The two nearest rows among all rows above each row, by straight-line distance, nearest first (none for the first three rows)
(in the rows, 128 means zero)
1: [239 130 135 136 107 108 109  76 143 142  83 116 102  95 118  97 144  98
 108 144 148 160 134  97 161 102 124 129 140 146 109  80 142 137 130 155
 149 140 255 140 125 129 209 130 138 119  54 137 130 158 106 146 111 146
 151 158 155 143 118 123 117 118 189  89 142 141  91 132]
2: [  1 120 155 113 119 125 102 111 149 134  94 157 141  90 123  89 124 108
 101 142 146 148 156 175  68 106 118  90 164 123  96  88 150  90 139 142
 156 143 255 100 155 140 234 123 112 105 107 131 144 110 147 137 101 114
 142 119 149 138 109 135 128 176 207 109 138 104 135 141]
3: [ 53 129 121 147 127 123  98 170 138 112 149 102 110 147 155 148  69 118
 157 164  51 112 132  96 119  88 135 125  97 148 115  30 134 128 133 103
 115 134 191 196  74 112  69 127 120 127  96 143  94 134 188 105 125 174
 194  58 128 131 140 119 101 134  96 122  95 106 118 100]
4: [  1 120 131 146 142 135 133 128  99 107 110 153 169 140 164 157  88 150
 142 129 102 128  73 146 105 183  98 128 181 114 132 163 128  77 131 135
 155 130 126 121 155 126 135 113 213 128 180 116 136 117 158 132 109  92
 119 183 116 126 144 145 119 142 140 143 102 130 175 133] -> 2 3
5: [ 77 108 118 138 108 127 109 131 139  86 109 149 143 147 166 113 136 144
 110 113 142 129 105 119 150 159 131 114 164 112 108 118 125 103 116 141
 141 124 153 125 216 120 250 128 110 120 118 108 127 125 142 154  96 146
 139 110 147 126 122 129 112 161 236 111 111 133 150 121] -> 2 4
6: [195 134 129 121 119  98 134 140 121 133 139 110 114 174 132 120 208 120
 148 152 145 144 135 121 115 100 139 166 135 123 122 194 136 138 119 106
 127 151  84  94 166 147 115 128  94 120 185 138 135 115 104 125 124  98
  98 135  92 110 127 120 130 157 164  97 145 146  97 117] -> 5 1
7: [170 124 116 128 122 146 155 138 139 125 134 111  65 144 179  98  75 125
 112 159  90  97  81 125 143 122 106 138 135 167 157 138 124 127 128 135
 135 110 159 189 109 121 218 133 123 127 128 163 155 119 108 131 114 189
 132 191 136 139 127 122 129 112 122  80 121 127 117 124] -> 1 5
8: [107 116 124 150 110  90  78 177 141 112 159 115 135 166 109 116 129 123
 150 121  76 118 145 122 128  86 156 132 123 142 106  91 121 123 115 114
 116 165 193 130 139 124 126 119  78 149 147 133  82 133 185 125 102 135
 135  27 120 151 121 150 133 140 161 109 121 120 166 126] -> 3 5
9: [140 120 105 133 120 101 135 158 119  95 145 102 147 171 128  97 163 117
 132 163 123 140 157  84 120  89 162 129 147 117 110  92 119 123 119 122
 107 130  94 115 172 117 102 129  78 140 118 135 107 124 112 121 122 144
  91 100 160 122 128 118 114 148 176 103 128 132  98 127] -> 6 8
10: [151 150 152 156 133 110 139 187 120 158 118 145  99 137 128 123  74 157
 119 154 108 145  96 165 172 134 113 118 140 156 153 143 162 136 135 139
 155 137 199 162 120 135 132 123 181 117 174 120 142 122 116 130 133 130
  97 161 102 140 128 134 122 126 118 146 131 139 131 145] -> 7 4
11: [  1 122 131  98 120 130 135 149 138 100 171 105 200 139 115  62 111 148
 119 119 119 128 193 145  78  65 167 124 148 104 146  65 110  81 111 125
 123 133  36  80 128 136 130 119  75 158 135 139 122 106 122 124 129 135
  71  61 135  96 138 131 115 144 176 108 126 137  81 115] -> 9 8
12: [195 126 113 149 111 125 124  94 132 137  61 137  60 112 158 170 143  72
 120 144 121 134  84 124 167 143 106 116 131 145 101 115 123 156 112 134
 125 139 255 174 175 121 192 134 119 109 147 146 121 141 177 110 135 172
 174  92 147 144 142 117 112 144 135 102 119 137 104 145] -> 1 7
13: [ 95 122 119 133 136  96 128 173 119 143 119 123  87 142 135 130 165 127
 119 176  77 124  86 141 108 128 125 137 190 146 144 207 141 113 142  97
 137 113 168 107 122 146  58 128 150 134 174 151 125 124 144 124 101 141
 115 183 109 138 114 129 151 152 147 110 130  94 134 147] -> 10 6
14: [ 96 124 122 116 125 114 133 131 120 117 133 106 163 162 128 101 149 128
 120 130 138 150 136  79 130 122 162 156 154 124 112 141 129 116 117 116
 114 124  72  95 177 131  82 133  90 114 114 130 144 119 121 121 147 112
 108  69 122  92 122 107 115 128 200 139 143 125 121 118] -> 9 6
15: [255 127 117 140 113  95 125  64 113 145  83 125  77 134 167 158 255 112
 114 149 157 142  87  94 186 174 133 131 115 143 106 204 120 205 147 116
 101 113 199 132 207 135 174 120 133 102 174 134 156 125 115 143 139 118
 163 117 128 133 112 112 158 138 152 111 135 149 114 150] -> 12 6
16: [ 67 132 128 154 113  81  86 184 158 171 132 115 101 113 166  93  81  93
 122 185  63 166 106 124 146  40 126 121 123 155  94  46 137 110 138 142
 128 153 255 142  87 144 109  99  99 112 121 148 126 131 161 116 116 128
 175  20 107 120 134 115 139 146 153 104 130  99  79 148] -> 3 8
17: [158 115 121  95 126  97 117 188 138 144 149  84 131 145  97 107 133 120
 141 163  86 133 173 126 106  57 154 135 101 140 108  55 134 135 122 108
 103 153 139 118  89 143  76 114  83 131 140 148 106 131 121 117 120 128
 124  63 113 111 125 111 123 139 118 109 140 143  76 132] -> 9 8
18: [166 139 143 127 120 136 154  73 114 108  86 144 122 146 151  88 151 135
 128 137 157 147 143  76 120 149 170 124 123 127 104 107 130 126 137 169
 112 131 144 140 172 118 170 129 131 102 109 127 129 139 124 148 134 123
  98 181 164 133 141  87 100 130 175 104 130 124 101 120] -> 9 1
19: [ 39 154 117 137 119 100 121 175 128 148 157  97 124 156 170 118  50 110
 111 185  19 103  78 155 116 128 110 131 141 150 132 127 134 112 144 125
 111 122 176 127  81 141  64 125 138 136 164 165 127 130 178  97 122 197
 161 129 145 128 129 101 121 126  96 100 106 110 131 134] -> 3 13
20: [ 44 123 136 136 133 131 141  93 115 120 126 143 171 174 138 113  78 130
 137 129 120 132 118  66 148 177 137 150 109 116  89 127  97  96 124 149
 137 130  17 109 186 101  84 120 145 114 109 124 145 143 108 124 154  98
 121 133 148  87 132 110 157 105 166 123 133 127 129  96] -> 14 9
21: [ 22 135  97 118 121 108 130 179  94  86 150 126 161 130 138 126 118 136
 126 149  87 125 128  98  81 118 148 123 180 126 123  57 149  57 114 133
 130 131 130 139 103 132  74 109 111 136 111 116  99 115 139 140  96 163
 106 162 132 128 128 135  84 150 147 105  91 105 139 124] -> 9 19
22: [ 95 131 101 152 116 152 139  99 118  83  84 152 142 143 207 149 162 127
 114 142 147 131 115 139 125 162 127 129 172 138 109 147 120 100 102 148
 146 126 122 134 176 144 207 135 118 126 148 111 124 110 120 144 107 134
  91 163 147 125 135 133  88 137 196 133 110 138 142 122] -> 5 18
23: [ 87 127 131 160  94 119 132  65 137 102  90 142 129 139 203 154 198 111
 138  92 184 121 117 131 133 153 130 105 131 111  81 153  87 115 122 137
 128 134 144 139 203 117 254 115  86 108 151 128 117 150 137 126 121 149
 128  89 148 143 130 125  93 166 224 102 114 135 123 116] -> 5 22
24: [119 117 131 129 168 133 143 109 114 133 100 147 105 136 138  87  46 109
  99 122 106 116  60 122 168 178  92 126 123 138 120 160 143 119 134 148
 163 116 176 160 161 124 178 142 185  95 105 130 140 140 109 113 154  95
 140 186 141 120 122 116 169 105 122 120 143 121 152 140] -> 10 7
25: [  1 114 150 123 130 151 144  47 152 126 106 143 113 111 176 158 140  70
  97 138  88 111  87 200 138 143  84 101 136 133 118 178 111 110 121 156
 138 124 132 138 126 115 197 140  86 127 157 132 161 120 148 134 147 184
 136 126 146 123 134 133 133 115 134  90 105 125 108 123] -> 22 23
26: [  1 102 127 139 154 139 109 142 147 116 141 146 202 116  94 117  96  87
 144 111  35 123 128 152  73 131 127 122 152 101 120 130 121  51 117 127
 141 127 105  80 112 132  73 143 129 135 101 121 104 118 198 111 141 116
 133 110 166 103 122 135 154 143 162 127 125 107 166 137] -> 21 4
27: [132 148 161 108 118 134 148  95 117 181 103 112 124 109 128 104 154 128
 105 162 174 160 158 165 151 125 110 138 121 134 156 138 131 116 138 146
 157 118 106 108 111 139  82 113 162 127 172 142 153 134  93 133 126  73
  74 145 100 135 114 131 132 104  73 137 151 128  95 128] -> 10 6
28: [ 64 131 147  90 130 130 151  48 138 160 102 131 179  73  84 153 189  78
 107 142 155 120 182 150  84 135 123  92 110 108 116 120 141 133 137 118
 106 124  59  69 100 119  60 108 115 130 112 134 154 135 125 126 150 102
 116 168 126 128 124 142 146 112  63 125 141 131  78 133] -> 27 14
29: [ 35 144 121 133 150 135 148 152 115 135 143 131 144  95 124 107  34 123
 119 176  50 110 140 153 115 118  99 115 138 146 168 102 142 107 130 149
 111 116 128 139  65 123  78 138 195 124 124 140 157 140 146 135 123 130
  97 193 162 127 115 120 101 114  78 119  98 112 141 125] -> 19 21
30: [109 123 130 138 117 144  92 211 159 101 172 123 108 136 154  86  60 158
 143 147  50 135 137 163  97  61 129 108 127 165 148  52 131 145 135 144
 135 131 255 165  95 157 240 124 127 115 150 137 123 114 160 109 116 157
 105  87 153 159 117 127 124 155 156 132 135 125 139 152] -> 8 16
31: [ 34 125 135 127 131 101 119 146 118 196 140 125 131 130 143 176 160  90
 116 173  72 160 109 165 123 131 115 159 147 116 108 185 149 100 141 101
 149 139  92 101 108 132   1 129  92 133 198 156 138 120 152 132 120 116
 161  80  83 112 109  97 141 152 111 135 120 119 124 126] -> 13 19
32: [ 69 109 150 107 110 129 151  57 135 146 104 121 126 140 169 100 216 124
 100 136 183 134 118 169 125 138 119 139 147 110 126 213  85 108 129 128
 149 132  38  62 224 131 187 141 106 117 221 131 164 122  99 145 145 100
  54 127 103 107 130 100 153 140 188 125 149 150 100 118] -> 6 22
33: [ 54 115 152 142 137 107 131  91 119 185 123 128  96 130 159 169  59 108
 108 148  77 122  54 141 170 157  54 127  96 124 136 157 133 116 120 134
 150 116 120 172 114 114 110 138 158 129 126 121 153 139 155 101 169 135
 167 124 116 124 126 123 163 103  91 136 119 127 126 129] -> 24 25
34: [186 141 137 139 141 115 120 118 124 185 114 107  76 142 127 113  14 117
 123 175  72 121  75  75 190 110 101 148  96 146 132 102 161 145 134 144
  98 122 192 207  67 121  64 136 172  98  95 142 132 145 126 117 148 150
 169 126 128 119 125 123 126  77  90 114 112 116 109 128] -> 33 10
35: [ 88 152 131 126 127 144 135 124 108 106 138 127 131 121 176 170 106 131
 131 118 114 127 159 145 102 112 124 130 102 128 142  54 130 134 111 146
 119 141  93 131  77 127 117 133 155 136 133 137 128 144 131 150 130 163
 101 123 142 117 138 128  99 108  72 132  88 121  95 109] -> 29 21
36: [106 123 125 136 126 132 174  79 113 115 103 118  87 109 169 142 234 111
 124 162 167 126 124 148 111 134 131 114 175 135 153 143 116 143 103 128
 114 133 176 134 137 141 158 123 125 119 151 145 165 136 113 134 131 178
  89 176 136 143 127 119 116 141 137  88 121 137 108 126] -> 22 18
37: [181 130 108 136 118 135 125 105 148 136  98 140  65 155 180 138 142 122
 104 108 142 108  67 127 154 142  92 130 144 160 153 245 119 158 135 151
 137 145 141 173 144 133 255 133  89 138 177 130 144 121 114 133 133 180
 171 118 122 123 137 143 137 136 126 101 124 124  94 131] -> 7 12
38: [214 126 132 159 116 121 114 153 127  85  94 136  91 150 190 115  86 163
 119 138 128 134  95 108 158 152 127 103 124 149 126  89 143 153 122 129
 135 122 255 233 133 142 234 148 196 118 120 122 138 144  93 137  95 138
 119 133 151 136 141 128 100 134 160 123  94 120 140 135] -> 7 10
39: [212 118 119 147 113 102 111 102 129 105 104 123  74 139 170 138 185 131
 106 159 189 146 157 106 165 110 145 107 126 171 115  72 118 169 139 130
 119 153 245 156 136 138 233 120 126 116 137 123 131 137 115 140 119 142
 142  83 143 150 127 153 108 140 145 108 132 134 110 128] -> 1 12
40: [  1 119 146 159 112 134 105 157 159 112 158 147 142 147 168 153 117 111
 136  92  95 109 110 207 116 108 117 136 146 117 124 144  94 103 134 125
 155 137 153 128 145 131 221 125  89 135 230 115  86 133 168 113 120 123
 126  16 123 132 128 138 145 167 146 133 116 130 128 137] -> 8 25
41: [190 134 141 114 107  90 129 112 134 117  75 105  96 101 153 105 176 114
 107 148 184 151 151 110 142  98 159 105 132 148 100  79 135 144 136 141
 120 131 201 127 147 138 208 125 120 128 120 133 127 128 101 136 115 156
  99 146 129 143 145 133 102 143 157 103 125 138 104 127] -> 39 1
42: [  1 125 153 119 128 103 121 151 129 171 157 113 199 100  78 107 116 110
 126 137  75 122 160 157  86 110 131 130 149 107 113 142 141  56 127  97
 149 133  71  57 135 139  30 122  84 118 140 103 129 106 160 107 138  84
 130 105 106 102 123 110 155 151 154 124 138  92 139 136] -> 26 31
43: [ 86 135 126 108 114 137 138 117 133 144 140 127 108 127 134  99 166 116
 117 144 121 121 135 167 101 120 121 126 178 133 145 179 131  91 115 101
 153 121 106 115 132 123 155 125 100 140 142 141 145 118 118 126 121 179
 103 164 124 137 150 136 113 139 144 110 134 127 117 149] -> 36 13
44: [162 137 110 113 118 115 117 180 124 125 120 130 106 123 112  86 183 107
 141 171  90 151 136 124  80 105 134 117 199 171 140 105 158 109 142 106
 127 119 193 138  99 132 147 138 136 146  96 143 120 121 116 122  84 180
  97 199 137 159 108 125 101 140 171 119 118 109 130 146] -> 43 13
45: [204 160 131 123 124 129 145 119 129 129 146 118  82 126 152 132 107 103
 125 151 105 126 115 111 139 113 118 122 125 187 147 110 117 175 125 137
 120 138 164 177 101 124 139 135 145 127 108 161 133 136 130 121 137 192
 133 162 153 137 113 119 120  90 101 109 109 118 115 133] -> 7 34
46: [ 24 117 136 122 112 145 112 155 144 104 141 145 128 138 189 130 131 181
 123  71 183 113 156 229 116 119 124 126 137  96 150 164  96  97 135 133
 166 141  71  94 173 154 208 133  93 137 221 116 113 126 128 133 105  91
  74  88  78 128 124 132 121 183 161 155 146 143 154 127] -> 40 32
47: [191 134 121 161 108 114 112 139 114 162 123 135  75 127 155 176 120 116
 125 179 121 140  91 152 154 139  90 125 139 145 127 156 148 171 153 120
 134 151 214 192 115 150  91 117 165 128 190 140 142 144 147 141 112 160
 152 124 108 120 128 126 133 127  84 135 123 113 145 144] -> 10 45
48: [245 144 123 130 112 120 147  74 136 169  72 126  31 108 187 146 207 109
  90 150 195 115  64 170 183 153  94 126 146 138 139 244 121 176 123 113
 140 144 132 155 153 135 199 130 121 124 197 134 165 136  94 126 139 185
 150 137  86 127 131 131 114 131 141 115 131 128  83 135] -> 37 15
49: [146 130 120 126 118 127 143  69 121 106  90 125  99 117 179 163 245 123
 107 161 177 127 127 161 107 134 115 120 153 129 139 185 103 132 116 133
 127 119 164 139 165 120 221 133 104 120 201 127 151 128 129 133 111 169
 101 157 147 142 144 145 109 149 156  87 125 128  75 135] -> 36 22
50: [125 140 144 151 114  80 122 166 121 160 130 151 149 134 138 134 176 123
 132 150 121 150 103 171 144 121 115 141 156 128  83 191 146 115 149 110
 147 127 156  98 157 142  58 115 144 131 190 148 122 111 146 133  92  97
 127  99  86 128 124 111 139 164 158 129 142 117 120 147] -> 13 31
51: [165 127 113 145 123 131 155 115 106  78  97 133 130 151 173 135 165 170
 142 139 177 153 136 113 133 163 136 148 119 139 125 142 101 125 128 138
 133 132  90 130 172 128 167 139 143 125 151 121 138 129 100 163  90 135
  66 173 122 124 112 110  94 143 158 129 110 134 137 107] -> 22 18
52: [110 127 119 116 110 115 131 195 125 143 136 126  99 149 136  49  90 162
 129 161  90 120  72 158 162 144 123 117 155 137 162 200 130 122 142 145
 153 108 164 156 176 147 162 120 168 104 174 128 162 109  87 127 134 115
  84 209 129 135 131 134 153 107 160 127 169 128 160 126] -> 10 24
53: [  1 123 140 121 139 157 113 168 143 136 173 144 144 152 180  96   1 147
 122 108  53 100  88 193 131 127 103 112 130 116 159 130 108  81 134 151
 154 108  94 153 104 127 200 145 135 135 179 128 120 125 140 108 146 139
 119  81 143 114 122 133 132 119  95 163 111 113 132 136] -> 40 33
54: [137 140 122 115 113 124 137 179 115 111 143 112 128 150 155 107 148 164
 139 139 129 119 153 150 104  93 161 131 168 141 134 119 111 119 125 121
 140 157 149 119 119 136 113 128 120 139 150 146 120 113 117 135 114 147
  85 132 107 140 137 126  82 170 139 153 112 138 120 144] -> 43 9
55: [  1 121 144 113 128 137 160  85 121 121 121 122 161  96 151 144 215 107
 106 125 161 135 185 185  63 132 134 113 155 112 120 139 116  69 115 124
 139 150 118  57 128 138 126 138 109 137 153 135 161 120 129 159  99 144
  79 164 123 149 135 143 111 177 142 111 126 115 140 125] -> 43 36
56: [149 138 119 100 123 137 140 112 112 154 120 120  86  93 159 108 233 115
 108 164 171 134 136 184  78  86 136 111 190 153 152 180 121 128 126 130
 135 130 134  91 100 146 154 108 117 160 171 159 156 126  90 152  85 163
  73 193 103 159 143 129  95 158 111 108 114 130 122 137] -> 36 43
57: [ 56 129 151 152 112 158 100 146 182  81 149 146 119 169 210 141  77 155
 136  89 137 117 139 167 149 111 102 113  79 123 139  95 108 132 125 144
 148 138 135 145 143 148 217 129  82 150 214 134 128 130 172 125 123 127
 121  18 120 129 128 110 115 159 141 131 113 136 128 135] -> 40 46
58: [154 131 130 112 108 116 143 180 128 117 159  91 125 150 146  25  46 169
 132 176 109 146 136  66 153  68 162 154  97 136 146  81 126 123 144 127
 122 129  84 167  73 148  79 132 150 138 129 132 142 105  92 114 140 143
  81 121 129 108 143 121 124 129  96 150 128 127  86 108] -> 17 54
59: [249 112 134 153 121  66 111 148 126 156 103 106  84 141 124  75 148 117
 125 136 178 152 123  98 189 107 145 154  92 143  88 115 115 159 149 134
 121 133 205 150 143 151 154 132 117 104 167 116 154 144 111 122 145  87
 130  69  98 119 110 114 151 139 118 138 156 130  68 138] -> 39 41
60: [110 117 138 124 123 116 131  92 139 179  88 158  63  93 167 106 230 122
  81 131 188 139  78 195 155 129  96 129 188 138 109 252 127 109 124 147
 158 120 160  78 218 137 229 111 101 103 185 120 157 119 102 158 104 111
  98 148 100 134 133 126 140 159 187 118 158 154 106 131] -> 32 49
61: [ 18 126 144 122 126  95 115 160 122 181 179 111 150 123 104 126  96 103
 149 175  54 118 109 170 135  89 103 135  89 119 126 128 141  90 139 107
 112 127  90 117  72 121   1  98 134 123 150 154 128 117 159 109 124 111
 142  78 106 122 118 111 162 130  82 124 143  95 120 120] -> 31 42
62: [ 81 138 136 144 124 122 111 169 116 127 139 136 115 159 168 134  29 145
 139 161  71 120  99 117 131 137 109 142 129 159 128  80 139 112 130 163
 119 125 192 190 106 129 115 129 168 108 133 136 119 144 167 116  94 167
 126 125 138 147 131 107 120 118 120 124 100  93 141 142] -> 19 3
63: [  1 106 134 113 144 110 105 120 115 129 142 128 201 105  81  80  78 129
 144 125 131 149 176  75 108 117 157 128 105 122  84   1 148  89 123 148
 123 140 163 105 133 125 102 142 110 115  66 116 114 143 136 135 136  89
 140  99 161 109 137 119 118 121 178 121 121 118 122 120] -> 21 26
64: [149 133 141 144 126 111  97 164 152 108 147 126 139 139 171 150  57 176
 127 118 150 124 136 167 158 103 104 129  73 144 144  68 128 156 135 138
 141 140 174 170 120 145 187 124 160 118 213 143 147 127 134 117 140  55
  93  55 101 120 118 120 155 134  66 152 134 128 121 129] -> 57 10
65: [ 10 122 127 154 115 156 143  60 120 113 120 171 144 100 200 204 194 111
 107 103 134 116 151 202  82 141 109 112 129 116 122 134  92 115 121 119
 139 136  77 134 118 124 169 140  92 150 188 130 130 159 175 121 120 164
 132 116 142 150 149 140 113 140 102 129 114 112 134 130] -> 25 55
66: [247 131 126 144 130  93 109 128 142 173 130 116  98 125 110 150 140  92
 114 150 148 140 139  71 167  82 144 131  76 146 102  69 138 167 129 125
  85 142 235 151  91 127  91 121  97 129 108 135 116 136 135 125 129 113
 172  39 120 121 126 123 120  95 114  91 146 121  84 140] -> 59 17
67: [  1 111 107 117 162 132 134 121 119 125 129 136 158 157 138  89  84  79
 131 159  29 114  66 131 113 140 114 107 173 114 124 181 130  68 126 137
 142 114 104 122 130 120 136 118 126 131 111 141 142 116 135 118 137 172
 137 197 149 141 145 123 160 132 168 110 128  91 131 129] -> 26 43
68: [ 78 143 144 147 117 159 128 117 147  93 138 131 109 141 179 159  91 143
 142 120  99 106 164 180 118 124 120 116 101 139 161  76 105 115 116 149
 134 130 116 178  87 127 199 120 119 151 171 131 131 131 119 116 141 156
 114  86 135 135 134 152 117 140  71 119  99 127 120 119] -> 35 57
